Below are the code and all the weights of a small trained network. Each question names an input and a target symbol and asks about switching units off, where a switched-off unit gives its printed mean instead of its output.

import numpy as np


def w(rows, s, z=0):
    codes = np.array(rows[::2]) - 128.0
    scale = np.full(codes.shape[1], s)
    scale[-1] = z or s
    return codes * scale


def norm(h):
    return h / np.sqrt((h * h).mean(-1, keepdims=True) + 1e-5)


def softmax(a):
    e = np.exp(a - a.max(-1, keepdims=True))
    return e / e.sum(-1, keepdims=True)


def log_softmax(a):
    a = a - a.max(-1, keepdims=True)
    return a - np.log(np.exp(a).sum(-1, keepdims=True))


def net(x, mask):
    ids = ['αβδεθλπσψ'.index(c) for c in x.split()]
    T = len(ids)
    res = E[ids] + P[:T]
    u = 0
    for l in range(3):
        r = norm(res)
        for j in range(2):
            rows = slice(2 * j, 2 * j + 2)
            q, k, v = (r @ M[l][rows].T for M in (Q, K, V))
            z = softmax(np.where(np.tri(T) > 0, q @ k.T / 2**0.5, -1e9)) @ v
            o = O[l][rows]
            res = res + np.where(mask[u + j], z, o[:, -1]) @ o[:, :-1]
        u += 2
    return log_softmax(norm(res)[-1] @ U[:, :-1].T + U[:, -1])


Q, K, V, O = {}, {}, {}, {}
E = w([
[141,85,158],'α',
[138,109,109],'β',
[126,120,143],'δ',
[129,114,123],'ε',
[211,164,175],'θ',
[145,96,105],'λ',
[139,163,126],'π',
[190,155,5],'σ',
[167,108,75],'ψ',
],0.027)
P = w([
[145,68,43],'0',
[54,115,217],'1',
[3,31,89],'2',
[157,103,134],'3',
[43,137,75],'4',
[152,109,183],'5',
[49,110,38],'6',
[204,79,140],'7',
[8,27,120],'8',
[210,185,76],'9',
],0.0069)
Q[0] = w([
[214,139,92],'0.h1',
[161,209,120],'0.h1',
[2,80,157],'0.h2',
[207,211,50],'0.h2',
],0.014)
K[0] = w([
[146,110,192],'0.h1',
[74,170,177],'0.h1',
[6,90,118],'0.h2',
[211,98,90],'0.h2',
],0.017)
V[0] = w([
[212,179,87],'0.h1',
[118,145,237],'0.h1',
[253,110,115],'0.h2',
[59,161,139],'0.h2',
],0.0044)
O[0] = w([
[186,69,81,189],'0.h1',
[153,254,113,68],'0.h1',
[61,230,186,254],'0.h2',
[167,78,84,48],'0.h2',
],0.0045,0.0018)
Q[1] = w([
[82,174,172],'1.h1',
[45,117,34],'1.h1',
[1,235,65],'1.h2',
[3,39,24],'1.h2',
],0.0093)
K[1] = w([
[90,124,156],'1.h1',
[61,133,51],'1.h1',
[109,247,90],'1.h2',
[43,117,34],'1.h2',
],0.013)
V[1] = w([
[217,99,53],'1.h1',
[82,152,29],'1.h1',
[89,25,182],'1.h2',
[162,140,252],'1.h2',
],0.012)
O[1] = w([
[135,247,145,254],'1.h1',
[84,167,105,169],'1.h1',
[158,206,21,153],'1.h2',
[150,87,146,69],'1.h2',
],0.013,0.0066)
Q[2] = w([
[90,77,112],'2.h1',
[37,107,92],'2.h1',
[250,194,201],'2.h2',
[134,95,86],'2.h2',
],0.022)
K[2] = w([
[179,138,131],'2.h1',
[146,134,188],'2.h1',
[254,136,138],'2.h2',
[97,106,131],'2.h2',
],0.032)
V[2] = w([
[98,77,66],'2.h1',
[2,135,81],'2.h1',
[115,112,10],'2.h2',
[238,105,102],'2.h2',
],0.03)
O[2] = w([
[235,155,207,30],'2.h1',
[143,117,242,253],'2.h1',
[72,247,80,180],'2.h2',
[224,115,6,246],'2.h2',
],0.02,0.006)
U = w([
[111,154,131,52],'α',
[102,153,163,28],'β',
[103,148,124,48],'δ',
[182,196,134,210],'ε',
[157,120,38,154],'θ',
[173,58,145,253],'λ',
[22,62,254,177],'π',
[97,173,174,41],'σ',
[71,158,135,98],'ψ',
],0.0073,0.0038)

Each question gives the input, a string of symbols that net reads in full, and the target symbol t.
The units are the heads (2 rows each of Q, K, V and O). Each row of codes is followed by its name. A weight is (code - 128) times the scale printed after its matrix; where a second scale follows, it is the last column's (O and U).
mask holds one flag per head, layer by layer. A switched-off head (its flag False) gives its mean, the last column of its rows in O, instead of its output. The means were averaged over made-up inputs and are rounded, as every weight is.
A unit's drop is (log p(t) with every unit on - log p(t) with that unit switched off) / (log p(t) with every unit on - log p(t) with every unit switched off).
The circuit of an input: a set's keep is (log p(t) with only the set's units on - log p(t) with every unit switched off) / (log p(t) with every unit on - log p(t) with every unit switched off). Starting from all 6 units, units are removed one at a time, each time the one whose removal leaves the highest keep (on an exact tie, the one counted first), for as long as the keep stays at least 0.8.
circuit, biggest first: the units of the circuit, biggest drop first
which heads matter: for each layer, one digit per head in row order, 1 if its drop is at least 0.15 and else 0, layers parted by /
drop of u: that unit's drop, to one decimal
input π π π ψ β, target π: which heads matter => 00 / 00 / 01
input π δ ψ ψ α ψ π ψ σ, target π: circuit, biggest first => (2.h2)
input θ ε ψ π θ ε σ σ, target λ: which heads matter => 00 / 01 / 01
input ψ β δ π π θ θ λ λ π, target λ: circuit, biggest first => (2.h2, 1.h2)
input ε π ψ π β π π π ε, target π: which heads matter => 01 / 11 / 01
input ψ δ π π π π π π λ, target π: which heads matter => 01 / 01 / 01
input ψ σ π π, target π: which heads matter => 00 / 11 / 00
input π π θ ε π π ψ ψ, target λ: circuit, biggest first => (2.h2, 1.h1)
input π δ ε, target π: which heads matter => 01 / 01 / 01
input π ψ δ θ ε π, target λ: which heads matter => 00 / 00 / 01
input α θ π λ, target λ: which heads matter => 00 / 00 / 11
input β π λ θ π θ β, target π: circuit, biggest first => (2.h2, 1.h2)
input σ σ ε ψ θ ε π β ψ, target π: drop of 1.h2 => 0.2
input π θ λ λ π π π σ, target λ: drop of 2.h2 => 0.7
input δ ε λ θ ψ ε, target λ: drop of 2.h2 => 0.4
